Below are the code and all the weights of a small trained network. Each question names an input and a class and asks about switching units off, where a switched-off unit gives its printed mean instead of its output.

import numpy as np


def w(rows, s, z=0):
    codes = np.array(rows[::2]) - 128.0
    scale = np.full(codes.shape[1], s)
    scale[-1] = z or s
    return codes * scale


def norm(h):
    return h / np.sqrt((h * h).mean(-1, keepdims=True) + 1e-5)


def f(y):
    return y / 2 * (1 + np.tanh(0.7978845608 * (y + 0.044715 * y**3)))


def log_softmax(a):
    a = a - a.max(-1, keepdims=True)
    return a - np.log(np.exp(a).sum(-1, keepdims=True))


def net(x, mask):
    res = np.array(x, float).reshape(1, 3) / 4 @ E
    u = 0
    for l in range(4):
        y = f(norm(res) @ A[l][:, :-1].T + A[l][:, -1])
        res = res + np.where(mask[u : u + 4], y, B[l][:, -1]) @ B[l][:, :-1]
        u += 4
    return log_softmax(norm(res)[-1] @ U[:, :-1].T + U[:, -1])


A, B = {}, {}
E = w([
[110,102,160,188,99,87,206,146,161,121],'x0',
[64,66,85,166,109,251,117,104,146,166],'x1',
[77,89,38,104,188,160,106,115,62,82],'x2',
],0.012)
A[0] = w([
[150,174,171,56,116,120,130,145,8,203,5],'0.n0',
[58,149,143,239,9,117,178,127,137,168,78],'0.n1',
[243,94,98,127,33,87,150,53,192,120,84],'0.n2',
[113,190,134,219,76,255,80,157,84,229,129],'0.n3',
],0.0056,0.0026)
B[0] = w([
[106,70,123,22,143,107,255,14,66,122,156],'0.n0',
[123,120,116,69,6,118,228,138,77,130,232],'0.n1',
[137,151,37,159,48,69,161,196,131,51,178],'0.n2',
[73,205,185,95,231,141,146,66,235,138,252],'0.n3',
],0.0084,0.0042)
A[1] = w([
[32,58,176,209,69,85,195,120,112,73,37],'1.n0',
[200,86,177,249,44,135,122,238,142,113,3],'1.n1',
[163,180,134,195,176,3,185,183,75,137,79],'1.n2',
[141,248,211,87,94,80,83,108,134,195,91],'1.n3',
],0.0075,0.0027)
B[1] = w([
[144,146,168,110,97,110,115,115,157,207,221],'1.n0',
[173,130,47,116,139,252,195,159,88,118,189],'1.n1',
[185,157,209,120,201,114,179,150,118,65,254],'1.n2',
[132,42,116,183,128,128,187,123,101,182,233],'1.n3',
],0.013,0.0063)
A[2] = w([
[74,72,91,186,220,207,37,125,140,222,96],'2.n0',
[135,10,105,155,20,88,141,54,188,194,185],'2.n1',
[60,187,105,40,167,85,43,190,150,9,2],'2.n2',
[155,121,132,181,122,45,111,255,94,219,176],'2.n3',
],0.0074,0.0029)
B[2] = w([
[77,79,82,184,164,97,164,108,119,61,255],'2.n0',
[117,160,145,35,155,116,81,222,254,130,218],'2.n1',
[153,146,122,122,47,208,131,159,110,172,167],'2.n2',
[116,96,128,137,136,193,164,65,139,51,178],'2.n3',
],0.012,0.0071)
A[3] = w([
[120,118,113,166,72,166,87,127,96,136,5],'3.n0',
[125,72,147,171,4,112,237,103,237,158,222],'3.n1',
[44,100,112,228,8,101,103,215,207,255,109],'3.n2',
[142,118,65,146,178,168,57,143,117,212,192],'3.n3',
],0.0083,0.002)
B[3] = w([
[122,143,128,86,177,123,134,67,134,155,123],'3.n0',
[58,215,88,134,66,193,82,124,94,170,255],'3.n1',
[115,153,199,117,174,165,9,141,172,163,189],'3.n2',
[120,89,120,191,105,75,84,92,119,152,153],'3.n3',
],0.014,0.009)
U = w([
[32,18,74,198,220,105,136,93,153,83,178],'0',
[176,74,213,169,224,7,182,121,110,58,115],'1',
[163,200,133,110,76,161,223,189,82,100,208],'2',
[192,68,87,85,134,67,103,123,203,191,1],'3',
[146,95,67,82,112,117,56,82,47,174,80],'4',
[64,186,152,103,111,181,58,166,206,216,177],'5',
],0.012,0.0032)

Each question gives the input, the list of numbers given to net, and the class t.
The units are the neurons (one row each of A and B). Each row of codes is followed by its name. A weight is (code - 128) times the scale printed after its matrix; where a second scale follows, it is the last column's (A, B and U).
mask holds one flag per neuron, layer by layer. A switched-off neuron (its flag False) gives its mean, the last column of its row in B, instead of its output. The means were averaged over made-up inputs and are rounded, as every weight is.
A unit's drop is (log p(t) with every unit on - log p(t) with that unit switched off) / (log p(t) with every unit on - log p(t) with every unit switched off).
The circuit of an input: a set's keep is (log p(t) with only the set's units on - log p(t) with every unit switched off) / (log p(t) with every unit on - log p(t) with every unit switched off). Starting from the 12 units with the biggest drops (on a tie, the unit counted first), units are removed one at a time, each time the one whose removal leaves the highest keep (on an exact tie, the one counted first), for as long as the keep stays at least 0.8.
circuit, biggest first: the units of the circuit, biggest drop first
k most important neurons: the k neurons with the biggest drops, biggest first
top k neurons in layer l: the k neurons of layer l with the biggest drops, biggest first
drop when u is switched off: that unit's drop, to one decimal
input [-4,-3,0], class 1: circuit, biggest first : [3.n1]
input [-1,-1,0], class 1: 2 most important neurons : [3.n1 1.n3]
input [-3,-2,5], class 4: 2 most important neurons : [1.n3 2.n2]
input [-6,8,-4], class 0: circuit, biggest first : [2.n0 1.n0]
input [-5,-2,0], class 4: 2 most important neurons : [0.n0 1.n2]
input [-5,8,-4], class 0: circuit, biggest first : [2.n0 1.n0]
input [-2,-3,-4], class 2: 2 most important neurons : [1.n3 2.n0]
input [4,0,-4], class 2: 2 most important neurons : [1.n1 0.n2]
input [3,0,-4], class 2: 3 most important neurons : [1.n1 0.n2 0.n3]
input [-4,0,3], class 4: top 3 neurons in layer 2 : [2.n2 2.n3 2.n1]
input [2,-5,6], class 1: 2 most important neurons : [1.n2 3.n1]
input [-6,0,2], class 0: top 2 neurons in layer 0 : [0.n1 0.n2]
input [-1,-4,8], class 4: 4 most important neurons : [2.n2 1.n2 1.n3 3.n3]
input [-8,4,8], class 0: circuit, biggest first : [2.n0]
input [3,-5,8], class 1: 3 most important neurons : [3.n1 1.n2 0.n3]
input [-4,4,-3], class 0: 2 most important neurons : [2.n0 1.n0]
input [-7,-5,0], class 1: top 2 neurons in layer 1 : [1.n3 1.n1]
input [-8,-7,-7], class 1: 2 most important neurons : [1.n2 0.n1]
input [-1,8,0], class 0: drop when 2.n0 is switched off : 0.2
input [0,-7,-3], class 1: circuit, biggest first : [1.n2]
input [-1,-2,1], class 1: drop when 1.n0 is switched off : -0.1
input [-7,-1,0], class 0: drop when 0.n2 is switched off : 0.4
